Look-ups in named tables: a row name and a column name give one cell, copied from the table.

tesivi =
,sosar,lif,reki,befo,tur,kebonan,fosezi,pituf,mugizet
pul,186,90,142,101,102,149,178,212,71
disosi,85,144,94,102,225,88,192,76,215
sog,159,68,116,117,86,177,212,239,126
divit,74,157,100,120,205,86,141,48,206

pituf of divit = 48
kebonan of divit = 86
reki of pul = 142
mugizet of sog = 126
sosar of sog = 159
mugizet of disosi = 215
befo of disosi = 102
tur of disosi = 225
befo of sog = 117
tur of sog = 86
sosar of pul = 186
tur of pul = 102
fosezi of pul = 178

sibuti:
         nemu  nev  gupez  lidev  vegagi
fafome    116  159     55    179     215
zokubir    46  143     59    116      92
vibigef   240  101     91    152      55
rezum     173  108    234    104     179
dovad      76  235    169    172     160
bes       239   57     78     41     190
vamu      158   86     67    184     209
zis       228  113    200     85     187
vuvaf     175  209     75    204     202
lomibel   165  164    167    181      64

zis, lidev -> 85
lomibel, gupez -> 167
vibigef, nev -> 101
rezum, lidev -> 104
bes, vegagi -> 190
vamu, vegagi -> 209
dovad, lidev -> 172
fafome, nemu -> 116
zokubir, lidev -> 116
zis, vegagi -> 187
rezum, nemu -> 173
vamu, lidev -> 184
vuvaf, nemu -> 175
zokubir, nev -> 143
vibigef, nemu -> 240
rezum, gupez -> 234
lomibel, nev -> 164
vibigef, vegagi -> 55
fafome, lidev -> 179

geko:
columns: zub, muboba, par, toduton, tif, vasif, kepivek
mokune: [6922, 4137, 3255, 6006, 3893, 9408, 4171]
fod: [5892, 1024, 4598, 6466, 6512, 7940, 5132]
tavak: [2530, 1259, 3710, 8940, 2499, 2630, 5604]
lig: [3942, 1774, 1315, 7528, 1668, 2131, 6683]
loz: [6457, 221, 2208, 4342, 6794, 4952, 7090]
mibinal: [5706, 412, 2169, 2845, 7031, 2765, 7173]
senozel: [5669, 2739, 60, 2383, 3803, 1324, 7149]
gazegid: [6424, 3092, 101, 6425, 1778, 5125, 6558]
fubezif: [4150, 114, 3027, 8314, 3993, 4067, 6518]

lig, vasif -> 2131
mibinal, kepivek -> 7173
mokune, kepivek -> 4171
senozel, zub -> 5669
fubezif, vasif -> 4067
lig, zub -> 3942
mibinal, vasif -> 2765
fubezif, kepivek -> 6518
fubezif, zub -> 4150
Which row has the largest par? fod

sevudog.csv
,ful,pobodov,motemo
fakov,51004,52476,50912
niviv,39770,56686,73894
bor,51960,74302,65702
rebed,18081,58260,84717
zeluzo,37174,55979,74723
zeref,45388,74447,84272
pap,42939,26057,88658
kunit,51128,58201,70167
defadu,35433,61962,66883
pem,51219,47106,73644

ful of pem: 51219
motemo of zeref: 84272
pobodov of bor: 74302
pobodov of pem: 47106
motemo of zeluzo: 74723
ful of zeref: 45388
pobodov of niviv: 56686
ful of rebed: 18081
motemo of rebed: 84717
ful of fakov: 51004
motemo of bor: 65702
ful of pap: 42939
motemo of kunit: 70167
Which row has the largest motemo? pap

zaf:
fields: vir, gam, gem, pof, gog, beb, sis, feg, zanora
rutuniz: [96, 112, 136, 88, 94, 119, 69, 100, 146]
sovum: [178, 88, 114, 104, 99, 70, 95, 160, 155]
kovir: [107, 126, 44, 91, 125, 114, 134, 69, 169]
murad: [92, 75, 148, 132, 52, 136, 43, 102, 110]
tinum: [60, 69, 129, 95, 67, 87, 105, 145, 88]
kidute: [125, 86, 131, 36, 73, 67, 91, 151, 91]
pime: [63, 0, 116, 19, 31, 87, 50, 199, 36]
gug: [159, 135, 162, 136, 84, 25, 141, 147, 89]
bis: [60, 161, 87, 156, 153, 86, 227, 68, 187]

What is the vir of tinum in zaf? 60
What is the vir of murad in zaf? 92
What is the sis of gug in zaf? 141
What is the beb of murad in zaf? 136
What is the gog of murad in zaf? 52
What is the zanora of bis in zaf? 187
What is the sis of rutuniz in zaf? 69
What is the beb of bis in zaf? 86
What is the gem of sovum in zaf? 114
What is the vir of kovir in zaf? 107
What is the gem of kidute in zaf? 131
What is the gem of rutuniz in zaf? 136
What is the beb of gug in zaf? 25
What is the zanora of sovum in zaf? 155
What is the feg of pime in zaf? 199
What is the gam of kidute in zaf? 86
Row with the largest zanora: bis

Table rabe
cols = kob, pigod, navupom, mutiki, rur, komep, patu, luz
muv: [27, -12, -9, 11, -3, -6, 12, -56]
diduze: [-22, -14, -5, 40, 46, 34, -54, -18]
nivezo: [-27, 0, -6, 32, -9, 31, -62, 9]
let: [3, -6, 7, 11, 17, 11, -9, -5]
luridat: [63, 43, 56, 3, -35, -27, 14, 28]
mur: [25, -18, 9, 6, 5, -2, 2, -37]
dutevez: [20, 56, -49, 14, -39, -18, 43, -9]
kub: [54, -21, 32, -18, 0, -19, 24, -21]
divosof: [22, 50, -42, 12, -31, -17, 41, -9]
fedaz: [46, -24, 60, -30, 5, -14, 27, 7]
kavepiv: [27, -3, 16, -3, 3, -6, 13, -7]
san: [45, -27, 8, 8, 1, -12, 4, -76]
kiresi: [49, 60, -10, 4, -29, -30, 42, 12]

luridat, kob => 63
mur, luz => -37
kiresi, patu => 42
kub, patu => 24
nivezo, patu => -62
nivezo, kob => -27
kiresi, rur => -29

